Below are the code and all the weights of a small trained network. Each question names an input and a target symbol and asks about switching units off, where a switched-off unit gives its printed mean instead of its output.

import numpy as np


def w(rows, s, z=0):
    codes = np.array(rows[::2]) - 128.0
    scale = np.full(codes.shape[1], s)
    scale[-1] = z or s
    return codes * scale


def norm(h):
    return h / np.sqrt((h * h).mean(-1, keepdims=True) + 1e-5)


def f(y):
    return np.maximum(y, 0)


def softmax(a):
    e = np.exp(a - a.max(-1, keepdims=True))
    return e / e.sum(-1, keepdims=True)


def log_softmax(a):
    a = a - a.max(-1, keepdims=True)
    return a - np.log(np.exp(a).sum(-1, keepdims=True))


def net(x, mask):
    ids = ['αγδεζθλμξπστψω'.index(c) for c in x.split()]
    T = len(ids)
    res = E[ids] + P[:T]
    u = 0
    for l in range(2):
        q, k, v = (norm(res) @ M[l].T for M in (Q, K, V))
        z = softmax(np.where(np.tri(T) > 0, q @ k.T / 2**0.5, -1e9)) @ v
        res = res + np.where(mask[u], z, O[l][:, -1]) @ O[l][:, :-1]
        u += 1
        y = f(norm(res) @ A[l][:, :-1].T + A[l][:, -1])
        res = res + np.where(mask[u : u + 12], y, B[l][:, -1]) @ B[l][:, :-1]
        u += 12
    return log_softmax(norm(res)[-1] @ U[:, :-1].T + U[:, -1])


Q, K, V, O, A, B = {}, {}, {}, {}, {}, {}
E = w([
[94,76,99],'α',
[137,99,153],'γ',
[61,133,124],'δ',
[160,81,3],'ε',
[84,127,146],'ζ',
[146,132,128],'θ',
[145,145,148],'λ',
[148,146,148],'μ',
[155,111,115],'ξ',
[99,142,156],'π',
[135,87,150],'σ',
[171,91,93],'τ',
[73,114,65],'ψ',
[135,153,118],'ω',
],0.028)
P = w([
[32,78,78],'0',
[138,195,157],'1',
[121,84,37],'2',
[135,178,150],'3',
[124,37,1],'4',
[142,172,160],'5',
],0.0085)
Q[0] = w([
[97,86,110],'L0H1',
[90,102,5],'L0H1',
],0.019)
K[0] = w([
[70,151,107],'L0H1',
[112,229,6],'L0H1',
],0.014)
V[0] = w([
[106,183,55],'L0H1',
[93,2,220],'L0H1',
],0.0094)
O[0] = w([
[92,130,65,254],'L0H1',
[115,1,227,63],'L0H1',
],0.0079,0.0027)
A[0] = w([
[197,109,107,51],'L0N1',
[109,122,123,168],'L0N2',
[107,66,159,190],'L0N3',
[149,48,191,71],'L0N4',
[71,108,167,102],'L0N5',
[150,11,46,135],'L0N6',
[249,68,75,211],'L0N7',
[119,162,234,209],'L0N8',
[110,142,165,55],'L0N9',
[124,191,166,71],'L0N10',
[141,94,91,3],'L0N11',
[156,94,93,121],'L0N12',
],0.013,0.0024)
B[0] = w([
[150,84,176,149],'L0N1',
[99,134,162,160],'L0N2',
[196,164,156,195],'L0N3',
[178,176,151,196],'L0N4',
[95,190,172,173],'L0N5',
[197,6,142,254],'L0N6',
[216,191,84,209],'L0N7',
[112,234,41,202],'L0N8',
[150,102,88,142],'L0N9',
[62,120,243,155],'L0N10',
[140,131,74,153],'L0N11',
[148,118,76,169],'L0N12',
],0.015,0.0067)
Q[1] = w([
[10,165,169],'L1H1',
[118,63,248],'L1H1',
],0.015)
K[1] = w([
[70,163,248],'L1H1',
[222,143,150],'L1H1',
],0.013)
V[1] = w([
[179,125,146],'L1H1',
[9,114,190],'L1H1',
],0.015)
O[1] = w([
[171,185,104,117],'L1H1',
[2,73,97,2],'L1H1',
],0.01,0.0056)
A[1] = w([
[136,213,113,144],'L1N1',
[123,72,78,121],'L1N2',
[107,193,190,98],'L1N3',
[179,2,249,108],'L1N4',
[75,125,72,90],'L1N5',
[71,55,150,154],'L1N6',
[165,141,184,68],'L1N7',
[90,127,138,78],'L1N8',
[102,96,185,69],'L1N9',
[135,153,203,84],'L1N10',
[106,156,160,2],'L1N11',
[204,19,140,133],'L1N12',
],0.015,0.0059)
B[1] = w([
[90,82,136,245],'L1N1',
[145,186,151,206],'L1N2',
[220,79,139,204],'L1N3',
[2,239,135,191],'L1N4',
[206,153,123,193],'L1N5',
[159,78,82,177],'L1N6',
[191,66,86,166],'L1N7',
[126,92,108,141],'L1N8',
[193,116,169,132],'L1N9',
[64,157,77,168],'L1N10',
[81,140,149,135],'L1N11',
[9,101,134,254],'L1N12',
],0.021,0.0066)
U = w([
[85,149,143,75],'α',
[131,158,153,94],'γ',
[105,83,176,83],'δ',
[156,58,161,33],'ε',
[154,4,182,32],'ζ',
[110,143,129,88],'θ',
[121,155,159,100],'λ',
[170,203,170,210],'μ',
[178,162,173,226],'ξ',
[107,79,228,205],'π',
[101,182,168,190],'σ',
[161,105,138,62],'τ',
[68,53,78,199],'ψ',
[129,241,12,4],'ω',
],0.012,0.0041)

Each question gives the input, a string of symbols that net reads in full, and the target symbol t.
The units are the heads (2 rows each of Q, K, V and O) and the neurons (one row each of A and B). Each row of codes is followed by its name. A weight is (code - 128) times the scale printed after its matrix; where a second scale follows, it is the last column's (O, A, B and U).
mask holds one flag per unit, layer by layer, with each layer's heads first. A switched-off unit (its flag False) gives its mean, the last column of its rows in O or B, instead of its output. The means were averaged over made-up inputs and are rounded, as every weight is.
A unit's drop is (log p(t) with every unit on - log p(t) with that unit switched off) / (log p(t) with every unit on - log p(t) with every unit switched off).
The circuit of an input: a set's keep is (log p(t) with only the set's units on - log p(t) with every unit switched off) / (log p(t) with every unit on - log p(t) with every unit switched off). Starting from the 12 units with the biggest drops (on a tie, the unit counted first), units are removed one at a time, each time the one whose removal leaves the highest keep (on an exact tie, the one counted first), for as long as the keep stays at least 0.8.
units of the circuit, in order: the units of the circuit, biggest drop first
k most important neurons: the k neurons with the biggest drops, biggest first
k most important neurons of layer l: the k neurons of layer l with the biggest drops, biggest first
drop of u: that unit's drop, to one decimal
input δ θ μ λ ξ ψ, target ψ: units of the circuit, in order => (L1H1)
input δ δ μ ω, target ψ: units of the circuit, in order => (L1H1; L0N7)
input π σ μ ω ζ, target ω: 2 most important neurons => (L0N6; L1N3)
input θ ε α ψ μ μ, target π: 3 most important neurons => (L0N10; L0N7; L1N1)
input ψ ξ ψ ψ ξ, target ψ: 2 most important neurons => (L1N12; L0N6)
input μ ξ ω ξ ζ ω, target ζ: 3 most important neurons => (L1N3; L1N4; L0N6)
input ψ π τ μ, target π: 3 most important neurons => (L0N10; L1N3; L0N8)
input ψ σ ξ, target ψ: 2 most important neurons => (L1N12; L1N4)
input π ψ μ, target ψ: 4 most important neurons => (L1N1; L0N3; L0N7; L0N4)
input ε ψ σ, target ψ: 3 most important neurons of layer 1 => (L1N12; L1N4; L1N5)
input ψ ε ψ δ σ, target ψ: 2 most important neurons of layer 1 => (L1N12; L1N4)
input γ γ ω ζ ω α, target ω: 2 most important neurons of layer 0 => (L0N3; L0N6)
input ψ μ λ, target ψ: 2 most important neurons of layer 1 => (L1N1; L1N2)
input γ ψ ψ ψ γ, target ψ: 2 most important neurons => (L1N12; L0N7)
input μ ω θ α μ ω, target ζ: most important neuron => (L0N6)
input ζ ζ ψ μ λ, target ψ: 2 most important neurons of layer 1 => (L1N12; L1N5)
input ω ψ λ ψ ψ δ, target ψ: drop of L1H1 => 0.8
input λ τ ψ δ, target ψ: drop of L1N6 => 0.2
input ψ ζ μ, target ψ: drop of L1N2 => 0.5
